Below is a small trained network, with its code and all its weights. Each question gives an input and a target symbol and asks what happens when units are switched off, that is, made to give their printed mean instead of their output.

import numpy as np


def w(rows, s, z=0):
    codes = np.array(rows[::2]) - 128.0
    scale = np.full(codes.shape[1], s)
    scale[-1] = z or s
    return codes * scale


def f(y):
    return y / 2 * (1 + np.tanh(0.7978845608 * (y + 0.044715 * y**3)))


def softmax(a):
    e = np.exp(a - a.max(-1, keepdims=True))
    return e / e.sum(-1, keepdims=True)


def log_softmax(a):
    a = a - a.max(-1, keepdims=True)
    return a - np.log(np.exp(a).sum(-1, keepdims=True))


def net(x, mask):
    ids = ['ΔΛΠβγεημξτφψ'.index(c) for c in x.split()]
    T = len(ids)
    res = E[ids] + P[:T]
    u = 0
    for l in range(2):
        q, k, v = (res @ M[l].T for M in (Q, K, V))
        z = softmax(np.where(np.tri(T) > 0, q @ k.T / 3**0.5, -1e9)) @ v
        res = res + np.where(mask[u], z, O[l][:, -1]) @ O[l][:, :-1]
        u += 1
        y = f(res @ A[l][:, :-1].T + A[l][:, -1])
        res = res + np.where(mask[u : u + 4], y, B[l][:, -1]) @ B[l][:, :-1]
        u += 4
    return log_softmax(res[-1] @ U[:, :-1].T + U[:, -1])


Q, K, V, O, A, B = {}, {}, {}, {}, {}, {}
E = w([
[186,141,101],'Δ',
[5,76,84],'Λ',
[14,64,70],'Π',
[171,169,62],'β',
[28,20,136],'γ',
[189,134,91],'ε',
[187,170,165],'η',
[185,142,99],'μ',
[196,128,152],'ξ',
[22,25,87],'τ',
[12,81,113],'φ',
[166,186,102],'ψ',
],0.011)
P = w([
[100,177,157],'0',
[132,124,1],'1',
[168,87,52],'2',
[173,82,67],'3',
[182,80,59],'4',
[188,59,67],'5',
[192,73,66],'6',
],0.0075)
Q[0] = w([
[244,138,5],'0.h1',
[134,165,97],'0.h1',
[117,114,136],'0.h1',
],0.017)
K[0] = w([
[47,238,254],'0.h1',
[134,176,86],'0.h1',
[92,143,139],'0.h1',
],0.0095)
V[0] = w([
[145,147,99],'0.h1',
[117,238,246],'0.h1',
[138,64,199],'0.h1',
],0.011)
O[0] = w([
[107,137,139,155],'0.h1',
[155,90,251,34],'0.h1',
[144,94,85,6],'0.h1',
],0.016,0.0024)
A[0] = w([
[180,84,111,62],'0.n1',
[250,153,165,2],'0.n2',
[128,89,107,64],'0.n3',
[255,172,24,105],'0.n4',
],0.0082,0.0058)
B[0] = w([
[110,200,115,119],'0.n1',
[22,83,59,157],'0.n2',
[97,142,115,124],'0.n3',
[179,78,244,253],'0.n4',
],0.011,0.0063)
Q[1] = w([
[61,164,183],'1.h1',
[254,63,190],'1.h1',
[205,85,61],'1.h1',
],0.025)
K[1] = w([
[180,123,135],'1.h1',
[17,177,252],'1.h1',
[65,134,120],'1.h1',
],0.025)
V[1] = w([
[70,40,206],'1.h1',
[158,51,107],'1.h1',
[75,251,172],'1.h1',
],0.013)
O[1] = w([
[131,48,4,254],'1.h1',
[111,70,153,135],'1.h1',
[155,225,86,119],'1.h1',
],0.014,0.0042)
A[1] = w([
[33,122,31,2],'1.n1',
[2,65,142,11],'1.n2',
[80,135,223,102],'1.n3',
[193,170,237,42],'1.n4',
],0.008,0.0095)
B[1] = w([
[83,237,248,195],'1.n1',
[146,224,108,253],'1.n2',
[106,111,103,140],'1.n3',
[29,152,175,183],'1.n4',
],0.015,0.0068)
U = w([
[232,157,123,155],'Δ',
[233,156,150,145],'Λ',
[170,150,166,112],'Π',
[187,221,130,2],'β',
[216,95,145,134],'γ',
[212,157,141,145],'ε',
[18,143,46,179],'η',
[230,160,120,135],'μ',
[93,77,42,185],'ξ',
[140,109,162,93],'τ',
[203,125,87,153],'φ',
[186,189,2,44],'ψ',
],0.0079,0.0061)

Each question gives the input, a string of symbols that net reads in full, and the target symbol t.
The units are the heads (3 rows each of Q, K, V and O) and the neurons (one row each of A and B). Each row of codes is followed by its name. A weight is (code - 128) times the scale printed after its matrix; where a second scale follows, it is the last column's (O, A, B and U).
mask holds one flag per unit, layer by layer, with each layer's heads first. A switched-off unit (its flag False) gives its mean, the last column of its rows in O or B, instead of its output. The means were averaged over made-up inputs and are rounded, as every weight is.
A unit's drop is (log p(t) with every unit on - log p(t) with that unit switched off) / (log p(t) with every unit on - log p(t) with every unit switched off).
The circuit of an input: a set's keep is (log p(t) with only the set's units on - log p(t) with every unit switched off) / (log p(t) with every unit on - log p(t) with every unit switched off). Starting from all 10 units, units are removed one at a time, each time the one whose removal leaves the highest keep (on an exact tie, the one counted first), for as long as the keep stays at least 0.8.
units of the circuit, in order: the units of the circuit, biggest drop first
most important unit: the unit with the biggest drop
k most important neurons: the k neurons with the biggest drops, biggest first
k most important neurons of layer l: the k neurons of layer l with the biggest drops, biggest first
drop when u is switched off: that unit's drop, to one decimal
input β ψ ξ γ ψ, target β: units of the circuit, in order : [0.h1; 1.h1; 0.n4]
input γ τ μ Δ β ψ ε, target γ: units of the circuit, in order : [0.n4; 0.h1; 1.h1]
input ξ ψ μ, target ξ: units of the circuit, in order : [0.h1; 1.h1]
input β ξ ψ β, target β: units of the circuit, in order : [1.h1; 0.n4; 0.h1]
input γ ψ ψ μ, target γ: 2 most important neurons : [0.n4; 1.n2]
input β Λ ξ η β ψ, target β: units of the circuit, in order : [1.h1; 0.h1; 0.n4]
input ξ Λ ξ μ η, target ξ: most important neuron of layer 1 : [1.n2]
input γ ε γ Δ, target γ: units of the circuit, in order : [0.n4; 0.h1; 1.h1]
input η ψ μ, target η: 2 most important neurons : [1.n1; 0.n2]
input η β Δ, target η: 2 most important neurons : [1.n1; 0.n2]
input τ ψ γ ψ β β, target τ: 2 most important neurons : [0.n4; 1.n4]
input τ β β τ ε, target τ: 2 most important neurons of layer 1 : [1.n4; 1.n2]
input τ ψ β μ, target τ: 4 most important neurons : [0.n4; 1.n4; 1.n2; 0.n2]
input ξ ψ φ ξ β ψ, target ξ: units of the circuit, in order : [1.h1]
input η φ ψ ξ ψ, target η: 3 most important neurons : [1.n1; 0.n2; 0.n4]
input β ξ ξ φ Λ ψ β, target β: 2 most important neurons : [0.n4; 1.n4]
input β φ ψ ε, target β: units of the circuit, in order : [1.h1; 0.h1; 0.n4]
input β ε ψ φ Δ ε, target β: units of the circuit, in order : [0.h1; 1.h1; 0.n4]
input τ ξ Δ, target τ: drop when 0.h1 is switched off : 1.1
input ψ ψ γ Λ Λ β, target ψ: drop when 1.h1 is switched off : 1.9
input ξ ψ β ξ β ψ, target ξ: drop when 1.h1 is switched off : 0.6
input η β ξ ε η ξ, target η: most important unit : 0.n2
input β ξ ξ φ Π γ ξ, target β: 3 most important neurons : [0.n4; 1.n4; 0.n2]
input ψ Π Π φ ψ, target ψ: 2 most important neurons : [0.n4; 1.n4]
